Below are the code and all the weights of a small trained network. Each question names an input and a target symbol and asks about switching units off, where a switched-off unit gives its printed mean instead of its output.

import numpy as np


def w(rows, s, z=0):
    codes = np.array(rows[::2]) - 128.0
    scale = np.full(codes.shape[1], s)
    scale[-1] = z or s
    return codes * scale


def f(y):
    return y / 2 * (1 + np.tanh(0.7978845608 * (y + 0.044715 * y**3)))


def softmax(a):
    e = np.exp(a - a.max(-1, keepdims=True))
    return e / e.sum(-1, keepdims=True)


def log_softmax(a):
    a = a - a.max(-1, keepdims=True)
    return a - np.log(np.exp(a).sum(-1, keepdims=True))


def net(x, mask):
    ids = ['αγδζηθμξπστφψω'.index(c) for c in x.split()]
    T = len(ids)
    res = E[ids] + P[:T]
    u = 0
    for l in range(3):
        r = res
        for j in range(3):
            rows = slice(4 * j, 4 * j + 4)
            q, k, v = (r @ M[l][rows].T for M in (Q, K, V))
            z = softmax(np.where(np.tri(T) > 0, q @ k.T / 4**0.5, -1e9)) @ v
            o = O[l][rows]
            res = res + np.where(mask[u + j], z, o[:, -1]) @ o[:, :-1]
        u += 3
        y = f(res @ A[l][:, :-1].T + A[l][:, -1])
        res = res + np.where(mask[u : u + 4], y, B[l][:, -1]) @ B[l][:, :-1]
        u += 4
    return log_softmax(res[-1] @ U[:, :-1].T + U[:, -1])


Q, K, V, O, A, B = {}, {}, {}, {}, {}, {}
E = w([
[93,118,145],'α',
[135,117,104],'γ',
[72,92,214],'δ',
[97,98,160],'ζ',
[55,220,131],'η',
[46,161,173],'θ',
[112,3,233],'μ',
[126,81,146],'ξ',
[126,29,175],'π',
[84,125,167],'σ',
[105,98,178],'τ',
[64,103,42],'φ',
[166,192,221],'ψ',
[157,158,170],'ω',
],0.0046)
P = w([
[139,118,119],'0',
[146,173,158],'1',
[47,109,184],'2',
[160,187,156],'3',
[32,89,193],'4',
[189,161,169],'5',
[9,87,184],'6',
[195,181,177],'7',
],0.013)
Q[0] = w([
[76,199,203],'0.h0',
[187,155,173],'0.h0',
[235,190,222],'0.h0',
[93,124,116],'0.h0',
[85,88,248],'0.h1',
[167,75,173],'0.h1',
[142,70,207],'0.h1',
[88,174,98],'0.h1',
[82,144,151],'0.h2',
[116,160,150],'0.h2',
[69,131,154],'0.h2',
[108,42,100],'0.h2',
],0.011)
K[0] = w([
[169,49,40],'0.h0',
[184,158,159],'0.h0',
[251,171,177],'0.h0',
[106,104,101],'0.h0',
[207,90,69],'0.h1',
[174,165,107],'0.h1',
[184,144,93],'0.h1',
[95,90,141],'0.h1',
[141,164,159],'0.h2',
[130,156,119],'0.h2',
[142,169,180],'0.h2',
[130,99,203],'0.h2',
],0.012)
V[0] = w([
[111,142,170],'0.h0',
[71,126,136],'0.h0',
[255,131,111],'0.h0',
[132,86,22],'0.h0',
[170,194,161],'0.h1',
[154,175,195],'0.h1',
[104,85,56],'0.h1',
[133,134,121],'0.h1',
[94,76,212],'0.h2',
[180,196,98],'0.h2',
[158,165,131],'0.h2',
[83,73,132],'0.h2',
],0.0098)
O[0] = w([
[107,170,108,183],'0.h0',
[77,122,145,159],'0.h0',
[254,149,79,61],'0.h0',
[169,22,179,3],'0.h0',
[92,188,190,174],'0.h1',
[93,201,141,197],'0.h1',
[163,52,125,55],'0.h1',
[126,127,143,124],'0.h1',
[96,211,78,234],'0.h2',
[159,91,217,79],'0.h2',
[142,123,186,123],'0.h2',
[106,142,49,145],'0.h2',
],0.0099,0.0035)
A[0] = w([
[254,134,189,178],'0.n0',
[140,157,247,27],'0.n1',
[86,40,162,65],'0.n2',
[111,172,192,2],'0.n3',
],0.0078,0.0029)
B[0] = w([
[1,115,204,209],'0.n0',
[185,125,33,179],'0.n1',
[165,255,153,198],'0.n2',
[203,26,131,254],'0.n3',
],0.0084,0.0028)
Q[1] = w([
[183,84,104],'1.h0',
[103,53,165],'1.h0',
[179,185,79],'1.h0',
[114,118,139],'1.h0',
[159,28,109],'1.h1',
[48,88,143],'1.h1',
[192,161,171],'1.h1',
[4,53,167],'1.h1',
[116,120,103],'1.h2',
[122,131,168],'1.h2',
[143,139,169],'1.h2',
[171,154,208],'1.h2',
],0.017)
K[1] = w([
[86,131,76],'1.h0',
[107,180,160],'1.h0',
[132,75,71],'1.h0',
[129,139,142],'1.h0',
[103,126,196],'1.h1',
[149,59,143],'1.h1',
[100,136,101],'1.h1',
[154,3,156],'1.h1',
[122,117,106],'1.h2',
[137,169,127],'1.h2',
[138,150,158],'1.h2',
[146,155,204],'1.h2',
],0.022)
V[1] = w([
[134,136,115],'1.h0',
[170,119,106],'1.h0',
[254,30,92],'1.h0',
[65,130,181],'1.h0',
[232,122,99],'1.h1',
[89,108,105],'1.h1',
[152,178,199],'1.h1',
[74,96,91],'1.h1',
[101,86,137],'1.h2',
[100,87,138],'1.h2',
[73,45,147],'1.h2',
[134,137,126],'1.h2',
],0.0096)
O[1] = w([
[123,141,125,133],'1.h0',
[106,153,148,108],'1.h0',
[103,137,246,3],'1.h0',
[159,76,104,148],'1.h0',
[76,170,172,119],'1.h1',
[125,83,115,97],'1.h1',
[168,205,130,205],'1.h1',
[119,61,112,79],'1.h1',
[155,109,167,78],'1.h2',
[154,110,167,83],'1.h2',
[182,92,205,33],'1.h2',
[124,130,122,138],'1.h2',
],0.011,0.0035)
A[1] = w([
[38,168,177,5],'1.n0',
[254,60,130,102],'1.n1',
[120,105,156,171],'1.n2',
[97,100,60,34],'1.n3',
],0.0084,0.0032)
B[1] = w([
[161,125,29,254],'1.n0',
[246,172,177,131],'1.n1',
[59,151,224,129],'1.n2',
[140,74,254,192],'1.n3',
],0.0094,0.0063)
Q[2] = w([
[101,74,114],'2.h0',
[178,106,138],'2.h0',
[76,117,115],'2.h0',
[152,88,127],'2.h0',
[198,220,140],'2.h1',
[234,212,229],'2.h1',
[36,116,175],'2.h1',
[8,230,250],'2.h1',
[134,150,196],'2.h2',
[69,98,99],'2.h2',
[70,131,210],'2.h2',
[185,158,135],'2.h2',
],0.013)
K[2] = w([
[122,77,127],'2.h0',
[140,146,187],'2.h0',
[117,93,91],'2.h0',
[136,121,167],'2.h0',
[29,131,93],'2.h1',
[78,160,32],'2.h1',
[212,100,95],'2.h1',
[180,66,2],'2.h1',
[126,170,84],'2.h2',
[182,115,158],'2.h2',
[186,184,89],'2.h2',
[76,116,106],'2.h2',
],0.016)
V[2] = w([
[131,119,171],'2.h0',
[96,89,127],'2.h0',
[105,86,172],'2.h0',
[179,190,149],'2.h0',
[180,156,200],'2.h1',
[139,155,165],'2.h1',
[92,123,70],'2.h1',
[8,157,122],'2.h1',
[170,104,153],'2.h2',
[121,130,130],'2.h2',
[178,108,128],'2.h2',
[136,106,195],'2.h2',
],0.013)
O[2] = w([
[140,126,84,57],'2.h0',
[183,118,144,82],'2.h0',
[188,117,94,14],'2.h0',
[40,143,92,179],'2.h0',
[92,203,98,68],'2.h1',
[135,177,116,109],'2.h1',
[172,87,165,162],'2.h1',
[254,134,115,254],'2.h1',
[85,112,104,100],'2.h2',
[133,132,126,135],'2.h2',
[87,105,125,84],'2.h2',
[101,135,70,147],'2.h2',
],0.014,0.009)
A[2] = w([
[136,144,23,2],'2.n0',
[54,196,202,154],'2.n1',
[124,245,126,184],'2.n2',
[201,176,132,243],'2.n3',
],0.011,0.0014)
B[2] = w([
[204,45,92,193],'2.n0',
[219,239,192,228],'2.n1',
[90,2,135,255],'2.n2',
[32,146,44,220],'2.n3',
],0.0099,0.02)
U = w([
[216,120,183,2],'α',
[114,93,143,23],'γ',
[139,72,233,65],'δ',
[145,132,174,110],'ζ',
[116,104,203,108],'η',
[13,77,225,120],'θ',
[113,123,156,134],'μ',
[139,115,189,181],'ξ',
[1,179,94,162],'π',
[101,134,172,164],'σ',
[55,184,158,168],'τ',
[226,226,81,116],'φ',
[190,171,217,147],'ψ',
[98,170,194,199],'ω',
],0.0069,0.004)

Each question gives the input, a string of symbols that net reads in full, and the target symbol t.
The units are the heads (4 rows each of Q, K, V and O) and the neurons (one row each of A and B). Each row of codes is followed by its name. A weight is (code - 128) times the scale printed after its matrix; where a second scale follows, it is the last column's (O, A, B and U).
mask holds one flag per unit, layer by layer, with each layer's heads first. A switched-off unit (its flag False) gives its mean, the last column of its rows in O or B, instead of its output. The means were averaged over made-up inputs and are rounded, as every weight is.
A unit's drop is (log p(t) with every unit on - log p(t) with that unit switched off) / (log p(t) with every unit on - log p(t) with every unit switched off).
The circuit of an input: a set's keep is (log p(t) with only the set's units on - log p(t) with every unit switched off) / (log p(t) with every unit on - log p(t) with every unit switched off). Starting from the 12 units with the biggest drops (on a tie, the unit counted first), units are removed one at a time, each time the one whose removal leaves the highest keep (on an exact tie, the one counted first), for as long as the keep stays at least 0.8.
circuit, biggest first: the units of the circuit, biggest drop first
unit that matters most: the unit with the biggest drop
top k neurons: the k neurons with the biggest drops, biggest first
top k neurons in layer l: the k neurons of layer l with the biggest drops, biggest first
heads that matter: for each layer, one digit per head in row order, 1 if its drop is at least 0.15 and else 0, layers parted by /
input φ ω α π μ τ ψ, target γ: heads that matter -> 111 / 111 / 111
input γ δ φ σ ω, target π: top 4 neurons -> [0.n0 2.n2 1.n1 0.n1]
input θ φ γ π φ ψ τ η, target ψ: unit that matters most -> 2.h0
input γ π θ ψ δ δ α, target π: circuit, biggest first -> [0.h0 1.h0]
input δ φ σ φ γ ψ, target ψ: top 3 neurons -> [2.n1 2.n3 2.n2]
input π γ γ, target φ: heads that matter -> 111 / 110 / 110
input ω φ π φ η, target τ: circuit, biggest first -> [0.h2 0.h0 2.h1 2.n1]
input δ π θ π τ, target δ: circuit, biggest first -> [2.h1 1.h0 2.h2]
input τ τ η μ ψ θ, target ψ: circuit, biggest first -> [0.h0 1.h0 2.h2]
input μ τ σ φ γ δ τ, target α: top 3 neurons -> [0.n3 2.n2 0.n0]
input δ ψ φ, target δ: heads that matter -> 011 / 010 / 110
input ω η φ, target τ: circuit, biggest first -> [0.h2 0.h0 2.n1 2.h1]
input ξ ξ δ ψ μ π, target ψ: top 3 neurons in layer 1 -> [1.n0 1.n3 1.n2]
input θ γ η φ π, target θ: top 2 neurons in layer 2 -> [2.n0 2.n1]
input γ σ γ γ ξ, target π: top 4 neurons -> [0.n0 2.n2 1.n1 0.n1]
input γ δ δ γ δ, target π: circuit, biggest first -> [0.h0 2.h1 1.h0]
input φ π π α, target π: heads that matter -> 101 / 001 / 110
input γ ω θ γ ζ φ σ π, target φ: top 2 neurons -> [0.n2 2.n2]
input γ ψ π η φ, target π: heads that matter -> 111 / 111 / 011
input φ θ θ, target γ: unit that matters most -> 1.h0
input π σ ω τ γ ξ π, target φ: unit that matters most -> 1.h0
input γ π ψ, target π: top 2 neurons in layer 0 -> [0.n0 0.n3]
input γ ψ ξ γ τ, target π: top 3 neurons -> [2.n2 0.n0 1.n1]
input ω π γ τ τ μ ψ μ, target ψ: top 3 neurons -> [2.n1 0.n3 0.n0]
input γ π ω γ σ, target π: top 2 neurons -> [0.n0 2.n2]
input φ π γ θ ξ, target γ: top 2 neurons -> [2.n0 2.n2]
input γ γ γ ψ γ φ ζ, target π: unit that matters most -> 0.h0
input δ θ γ, target δ: top 4 neurons -> [0.n0 2.n3 0.n3 2.n1]
input ψ δ γ φ δ μ, target φ: top 3 neurons -> [2.n2 2.n3 0.n2]
